Below are the code and all the weights of a small trained network. Each question names an input and a class and asks about switching units off, where a switched-off unit gives its printed mean instead of its output.

import numpy as np


def w(rows, s, z=0):
    codes = np.array(rows[::2]) - 128.0
    scale = np.full(codes.shape[1], s)
    scale[-1] = z or s
    return codes * scale


def f(y):
    return y / 2 * (1 + np.tanh(0.7978845608 * (y + 0.044715 * y**3)))


def log_softmax(a):
    a = a - a.max(-1, keepdims=True)
    return a - np.log(np.exp(a).sum(-1, keepdims=True))


def net(x, mask):
    res = np.array(x, float).reshape(1, 5) / 4 @ E
    y = f(res @ A[0][:, :-1].T + A[0][:, -1])
    res = res + np.where(mask, y, B[0][:, -1]) @ B[0][:, :-1]
    return log_softmax(res[-1] @ U[:, :-1].T + U[:, -1])


A, B = {}, {}
E = w([
[159,130,133,114,155,116,116],'x0',
[162,189,221,197,69,103,192],'x1',
[117,126,123,133,112,131,133],'x2',
[183,94,89,183,143,252,177],'x3',
[135,153,138,204,112,167,16],'x4',
],0.016)
A[0] = w([
[113,226,114,214,144,167,5,253],'n0',
[159,82,166,170,81,152,31,143],'n1',
[218,135,68,145,108,238,176,176],'n2',
[111,52,98,91,173,215,133,238],'n3',
[93,131,106,92,143,150,81,193],'n4',
[177,195,223,179,85,113,183,205],'n5',
],0.011,0.0048)
B[0] = w([
[86,150,161,138,114,128,10,253],'n0',
[113,162,160,193,167,167,27,199],'n1',
[213,124,169,154,216,247,136,249],'n2',
[166,54,69,221,134,101,159,242],'n3',
[68,53,95,43,134,171,41,181],'n4',
[204,247,207,83,108,147,146,255],'n5',
],0.012,0.019)
U = w([
[49,82,75,79,134,2,161,238],'0',
[126,196,127,73,69,70,201,204],'1',
[169,65,101,174,108,126,180,153],'2',
[157,153,155,108,135,178,217,101],'3',
[78,121,105,107,106,122,71,180],'4',
[128,157,196,148,61,84,100,76],'5',
[120,111,118,200,159,140,95,58],'6',
[140,146,194,145,128,180,119,2],'7',
],0.014,0.0067)

Each question gives the input, the list of numbers given to net, and the class t.
The units are the neurons (one row each of A and B). Each row of codes is followed by its name. A weight is (code - 128) times the scale printed after its matrix; where a second scale follows, it is the last column's (A, B and U).
mask holds one flag per neuron, in row order. A switched-off neuron (its flag False) gives its mean, the last column of its row in B, instead of its output. The means were averaged over made-up inputs and are rounded, as every weight is.
A unit's drop is (log p(t) with every unit on - log p(t) with that unit switched off) / (log p(t) with every unit on - log p(t) with every unit switched off).
The circuit of an input: a set's keep is (log p(t) with only the set's units on - log p(t) with every unit switched off) / (log p(t) with every unit on - log p(t) with every unit switched off). Starting from all 6 units, units are removed one at a time, each time the one whose removal leaves the highest keep (on an exact tie, the one counted first), for as long as the keep stays at least 0.8.
circuit, biggest first: the units of the circuit, biggest drop first
unit that matters most: the unit with the biggest drop
k most important neurons: the k neurons with the biggest drops, biggest first
drop when u is switched off: that unit's drop, to one decimal
input [-1,-2,6,-5,-2], class 0: unit that matters most => n5
input [5,3,-1,-5,-2], class 1: circuit, biggest first => [n2, n0]
input [6,-2,2,6,-1], class 2: circuit, biggest first => [n3, n0]
input [-3,-1,-7,6,-8], class 2: 2 most important neurons => [n3, n5]
input [3,-5,-8,1,-6], class 2: 2 most important neurons => [n3, n0]
input [-7,1,2,1,-2], class 3: 2 most important neurons => [n0, n3]
input [8,-3,1,7,2], class 6: 2 most important neurons => [n3, n5]
input [4,-5,-8,0,7], class 4: 3 most important neurons => [n2, n4, n0]
input [-8,1,-6,-4,-4], class 1: 2 most important neurons => [n2, n0]
input [-3,-8,6,0,0], class 0: 2 most important neurons => [n2, n4]
input [1,0,-7,7,8], class 6: 3 most important neurons => [n5, n3, n1]
input [7,-8,-4,-2,7], class 4: 2 most important neurons => [n4, n2]
input [1,5,-8,-1,8], class 5: 2 most important neurons => [n2, n0]
input [-5,-3,-3,7,-2], class 2: circuit, biggest first => [n3]
input [-4,-1,1,7,1], class 6: 3 most important neurons => [n5, n3, n2]
input [8,0,6,6,-2], class 2: 2 most important neurons => [n5, n3]
input [7,-7,2,7,-5], class 2: drop when n3 is switched off => 0.4
input [2,-7,5,6,-3], class 2: drop when n2 is switched off => 0.0
input [3,2,-5,-3,7], class 5: drop when n2 is switched off => 0.5
input [-7,0,-5,-7,2], class 4: unit that matters most => n5
